Here is a tiny trained network, its code and every weight. The questions are about switching its units off for an input and a class, where a switched-off unit gives its printed mean instead of its output.

import numpy as np


def w(rows, s, z=0):
    codes = np.array(rows[::2]) - 128.0
    scale = np.full(codes.shape[1], s)
    scale[-1] = z or s
    return codes * scale


def f(y):
    return np.maximum(y, 0)


def log_softmax(a):
    a = a - a.max(-1, keepdims=True)
    return a - np.log(np.exp(a).sum(-1, keepdims=True))


def net(x, mask):
    res = np.array(x, float).reshape(1, 7) / 4 @ E
    y = f(res @ A[0][:, :-1].T + A[0][:, -1])
    res = res + np.where(mask, y, B[0][:, -1]) @ B[0][:, :-1]
    return log_softmax(res[-1] @ U[:, :-1].T + U[:, -1])


A, B = {}, {}
E = w([
[128,130,130,126,129,129,131,128,130,126],'x0',
[127,129,128,127,128,127,128,130,128,127],'x1',
[120,187,31,122,119,134,108,121,159,163],'x2',
[127,128,130,129,131,127,130,131,129,129],'x3',
[125,124,172,183,51,129,93,126,211,142],'x4',
[128,128,128,130,129,128,128,127,128,131],'x5',
[11,65,111,129,137,155,162,132,149,129],'x6',
],0.012)
A[0] = w([
[214,194,45,137,117,118,96,138,149,124,138],'neuron 1',
[209,173,112,110,146,120,119,132,19,128,249],'neuron 2',
[205,173,179,146,82,115,101,132,199,130,132],'neuron 3',
[130,95,175,116,171,121,159,144,30,112,214],'neuron 4',
[172,137,110,134,140,118,145,124,111,106,178],'neuron 5',
[112,177,35,149,89,127,80,138,234,170,19],'neuron 6',
[117,128,166,132,123,116,142,140,154,95,66],'neuron 7',
[134,87,181,145,104,110,107,113,153,134,136],'neuron 8',
[92,78,196,109,115,113,119,128,86,137,180],'neuron 9',
[66,64,67,111,165,142,166,119,79,121,99],'neuron 10',
[122,169,65,121,139,137,137,132,125,134,125],'neuron 11',
[62,76,146,165,92,149,118,134,229,150,4],'neuron 12',
[104,171,5,118,140,121,119,126,55,136,119],'neuron 13',
[208,122,178,132,124,137,115,125,105,117,226],'neuron 14',
[127,145,83,119,148,123,141,118,118,149,111],'neuron 15',
[9,65,103,125,131,128,147,137,148,132,140],'neuron 16',
[156,166,179,133,95,122,98,139,183,145,126],'neuron 17',
[150,146,87,105,126,138,134,108,148,143,160],'neuron 18',
[144,131,174,129,120,121,130,129,94,139,185],'neuron 19',
[161,165,133,121,160,121,142,137,95,140,182],'neuron 20',
[107,78,164,133,127,146,154,138,114,124,139],'neuron 21',
[87,81,179,135,145,141,141,141,117,105,141],'neuron 22',
[146,108,148,122,174,141,143,130,92,152,231],'neuron 23',
[124,105,158,120,160,123,137,115,52,138,190],'neuron 24',
[156,115,208,136,141,123,122,122,80,137,242],'neuron 25',
[131,81,238,150,88,115,112,134,147,105,145],'neuron 26',
],0.011,0.003)
B[0] = w([
[69,143,145,123,114,113,59,85,16,123,219],'neuron 1',
[152,147,187,34,99,88,123,126,150,49,251],'neuron 2',
[172,117,93,222,153,159,114,119,87,197,209],'neuron 3',
[151,93,65,168,81,99,166,111,110,51,234],'neuron 4',
[126,132,149,96,121,122,117,120,133,98,172],'neuron 5',
[145,215,75,185,113,98,203,32,135,69,217],'neuron 6',
[101,109,147,123,143,126,118,133,130,149,149],'neuron 7',
[115,97,165,112,116,138,92,126,146,177,176],'neuron 8',
[102,58,171,129,132,125,113,143,82,116,195],'neuron 9',
[152,135,53,179,178,168,158,173,94,182,218],'neuron 10',
[119,176,152,90,148,162,111,143,130,155,178],'neuron 11',
[59,142,195,86,107,106,128,56,222,67,207],'neuron 12',
[100,192,128,77,185,146,99,221,149,201,221],'neuron 13',
[228,142,116,144,133,131,135,149,193,156,207],'neuron 14',
[115,151,140,99,137,140,114,152,138,160,165],'neuron 15',
[3,108,78,137,152,127,195,175,167,144,233],'neuron 16',
[146,105,116,203,133,151,129,109,103,176,183],'neuron 17',
[113,149,149,94,120,146,125,109,88,152,166],'neuron 18',
[178,127,136,133,147,127,144,148,163,125,171],'neuron 19',
[125,136,146,87,108,122,104,121,145,90,184],'neuron 20',
[92,71,129,125,135,117,106,121,86,117,180],'neuron 21',
[86,66,129,118,115,137,105,117,67,110,193],'neuron 22',
[152,116,107,113,115,102,121,136,113,84,187],'neuron 23',
[148,92,85,145,130,110,141,115,108,77,198],'neuron 24',
[214,112,123,134,115,133,161,171,183,112,207],'neuron 25',
[123,80,200,90,146,159,88,151,156,196,213],'neuron 26',
],0.024,0.013)
U = w([
[232,123,143,100,46,59,134,153,169,27,218],'0',
[99,59,58,171,131,136,188,189,2,77,124],'1',
[120,217,183,29,116,110,28,146,72,115,223],'2',
[84,194,74,105,201,228,155,204,145,239,1],'3',
[229,104,178,179,114,208,62,154,174,227,145],'4',
[38,65,229,87,114,170,82,126,177,149,124],'5',
[154,193,101,229,87,142,90,43,42,162,185],'6',
[61,206,103,148,87,87,206,57,213,60,11],'7',
],0.0047,0.0012)

Each question gives the input, the list of numbers given to net, and the class t.
The units are the neurons (one row each of A and B). Each row of codes is followed by its name. A weight is (code - 128) times the scale printed after its matrix; where a second scale follows, it is the last column's (A, B and U).
mask holds one flag per neuron, in row order. A switched-off neuron (its flag False) gives its mean, the last column of its row in B, instead of its output. The means were averaged over made-up inputs and are rounded, as every weight is.
A unit's drop is (log p(t) with every unit on - log p(t) with that unit switched off) / (log p(t) with every unit on - log p(t) with every unit switched off).
The circuit of an input: a set's keep is (log p(t) with only the set's units on - log p(t) with every unit switched off) / (log p(t) with every unit on - log p(t) with every unit switched off). Starting from the 12 units with the biggest drops (on a tie, the unit counted first), units are removed one at a time, each time the one whose removal leaves the highest keep (on an exact tie, the one counted first), for as long as the keep stays at least 0.8.
circuit, biggest first: the units of the circuit, biggest drop first
k most important neurons: the k neurons with the biggest drops, biggest first
drop of u: that unit's drop, to one decimal
input [2,-5,1,-2,-5,7,-8], class 2: circuit, biggest first : [neuron 1]
input [-2,5,8,-7,-6,4,0], class 2: circuit, biggest first : [neuron 1; neuron 2]
input [5,6,-1,-2,1,-2,1], class 5: 4 most important neurons : [neuron 6; neuron 10; neuron 4; neuron 3]
input [5,7,3,6,1,-5,1], class 7: 4 most important neurons : [neuron 10; neuron 3; neuron 26; neuron 6]
input [8,7,-5,7,-8,7,0], class 0: 2 most important neurons : [neuron 2; neuron 16]
input [7,3,-5,-3,1,-4,-5], class 4: 2 most important neurons : [neuron 3; neuron 26]
input [-6,-5,-1,-1,1,5,6], class 5: 2 most important neurons : [neuron 12; neuron 6]
input [-5,-1,1,-2,-7,0,7], class 3: 2 most important neurons : [neuron 13; neuron 10]
input [0,6,1,8,3,-6,8], class 7: 2 most important neurons : [neuron 12; neuron 16]
input [-4,-3,8,4,2,-3,6], class 7: 2 most important neurons : [neuron 6; neuron 12]
input [-6,1,1,2,-8,1,-1], class 2: 2 most important neurons : [neuron 13; neuron 2]
input [5,2,-7,-1,-5,-7,0], class 0: 2 most important neurons : [neuron 16; neuron 25]
input [3,-1,-7,-4,1,-3,2], class 5: 2 most important neurons : [neuron 26; neuron 6]
input [-1,4,4,1,1,-3,-7], class 6: circuit, biggest first : [neuron 3]
input [-8,-4,7,5,-8,-2,1], class 3: 3 most important neurons : [neuron 13; neuron 10; neuron 12]
input [0,1,1,-7,-8,-5,8], class 3: drop of neuron 13 : 2.2
input [4,4,5,8,-1,7,-8], class 2: drop of neuron 2 : 0.3
input [7,-5,8,8,0,7,5], class 3: drop of neuron 10 : 0.3
input [3,5,3,-4,-4,-6,0], class 2: drop of neuron 16 : 0.4
input [0,8,2,-6,3,2,8], class 7: most important neuron : [neuron 12]
input [-6,3,7,-3,-1,1,0], class 2: 2 most important neurons : [neuron 1; neuron 16]
